Below is a small trained network, with its code and all its weights. Each question gives an input and a class and asks what happens when units are switched off, that is, made to give their printed mean instead of their output.

import numpy as np


def w(rows, s, z=0):
    codes = np.array(rows[::2]) - 128.0
    scale = np.full(codes.shape[1], s)
    scale[-1] = z or s
    return codes * scale


def f(y):
    return y / 2 * (1 + np.tanh(0.7978845608 * (y + 0.044715 * y**3)))


def log_softmax(a):
    a = a - a.max(-1, keepdims=True)
    return a - np.log(np.exp(a).sum(-1, keepdims=True))


def net(x, mask):
    res = np.array(x, float).reshape(1, 5) / 4 @ E
    y = f(res @ A[0][:, :-1].T + A[0][:, -1])
    res = res + np.where(mask, y, B[0][:, -1]) @ B[0][:, :-1]
    return log_softmax(res[-1] @ U[:, :-1].T + U[:, -1])


A, B = {}, {}
E = w([
[75,254,16],'x0',
[154,43,2],'x1',
[120,124,128],'x2',
[151,137,124],'x3',
[228,160,116],'x4',
],0.0077)
A[0] = w([
[79,165,170,116],'neuron 1',
[226,52,202,54],'neuron 2',
[159,84,164,66],'neuron 3',
[210,158,126,205],'neuron 4',
[152,86,156,54],'neuron 5',
[32,122,107,95],'neuron 6',
[180,92,54,44],'neuron 7',
[214,176,110,182],'neuron 8',
[156,191,82,56],'neuron 9',
[102,238,196,74],'neuron 10',
[146,114,146,61],'neuron 11',
[138,107,8,135],'neuron 12',
[138,222,214,75],'neuron 13',
[121,208,75,2],'neuron 14',
[206,148,116,110],'neuron 15',
[195,144,116,95],'neuron 16',
[167,183,184,72],'neuron 17',
[213,152,116,94],'neuron 18',
[163,100,75,73],'neuron 19',
[150,169,185,73],'neuron 20',
[125,67,158,66],'neuron 21',
[152,166,158,157],'neuron 22',
[105,183,88,36],'neuron 23',
],0.013,0.0092)
B[0] = w([
[181,86,157,190],'neuron 1',
[166,254,132,245],'neuron 2',
[123,248,116,158],'neuron 3',
[4,96,205,252],'neuron 4',
[142,202,101,142],'neuron 5',
[136,142,254,174],'neuron 6',
[224,110,82,174],'neuron 7',
[92,111,240,245],'neuron 8',
[136,251,95,168],'neuron 9',
[189,93,115,246],'neuron 10',
[121,160,34,118],'neuron 11',
[203,88,182,255],'neuron 12',
[216,85,97,243],'neuron 13',
[170,237,189,171],'neuron 14',
[49,85,147,174],'neuron 15',
[73,85,159,155],'neuron 16',
[167,95,61,178],'neuron 17',
[95,102,161,172],'neuron 18',
[215,105,113,157],'neuron 19',
[162,88,44,169],'neuron 20',
[185,244,145,153],'neuron 21',
[124,66,117,191],'neuron 22',
[166,216,188,157],'neuron 23',
],0.0075,0.0076)
U = w([
[144,187,146,48],'0',
[120,118,160,231],'1',
[127,122,149,236],'2',
[129,123,144,232],'3',
[178,105,128,13],'4',
[60,115,105,69],'5',
[72,155,4,11],'6',
],0.02,0.011)

Each question gives the input, the list of numbers given to net, and the class t.
The units are the neurons (one row each of A and B). Each row of codes is followed by its name. A weight is (code - 128) times the scale printed after its matrix; where a second scale follows, it is the last column's (A, B and U).
mask holds one flag per neuron, in row order. A switched-off neuron (its flag False) gives its mean, the last column of its row in B, instead of its output. The means were averaged over made-up inputs and are rounded, as every weight is.
A unit's drop is (log p(t) with every unit on - log p(t) with that unit switched off) / (log p(t) with every unit on - log p(t) with every unit switched off).
The circuit of an input: a set's keep is (log p(t) with only the set's units on - log p(t) with every unit switched off) / (log p(t) with every unit on - log p(t) with every unit switched off). Starting from the 12 units with the biggest drops (on a tie, the unit counted first), units are removed one at a time, each time the one whose removal leaves the highest keep (on an exact tie, the one counted first), for as long as the keep stays at least 0.8.
circuit, biggest first: the units of the circuit, biggest drop first
most important unit: the unit with the biggest drop
k most important neurons: the k neurons with the biggest drops, biggest first
drop when u is switched off: that unit's drop, to one decimal
input [8,7,-8,3,5], class 0: 2 most important neurons	neuron 9; neuron 14
input [7,8,-3,2,2], class 4: most important unit	neuron 12
input [-5,8,-1,-2,-6], class 4: circuit, biggest first	neuron 4; neuron 8
input [-8,8,-8,-5,3], class 0: circuit, biggest first	neuron 2; neuron 3
input [-8,-8,0,2,0], class 0: 2 most important neurons	neuron 2; neuron 3
input [6,-8,0,3,6], class 4: circuit, biggest first	neuron 13; neuron 10
input [-1,7,5,-6,-1], class 4: circuit, biggest first	neuron 4; neuron 12
input [4,-8,4,-6,4], class 4: circuit, biggest first	neuron 13; neuron 10
input [1,-3,-6,4,7], class 1: circuit, biggest first	neuron 8; neuron 4
input [-5,5,3,-1,-1], class 0: 2 most important neurons	neuron 2; neuron 21
input [6,-1,1,0,-5], class 0: 3 most important neurons	neuron 4; neuron 23; neuron 14
input [-7,6,1,-1,-4], class 0: 2 most important neurons	neuron 2; neuron 21
input [-7,5,7,5,1], class 0: drop when neuron 2 is switched off	0.3
input [-7,2,2,-6,-1], class 0: drop when neuron 12 is switched off	0.0
input [-8,7,3,0,-1], class 0: most important unit	neuron 2
input [-4,8,-6,2,-3], class 4: drop when neuron 19 is switched off	0.1
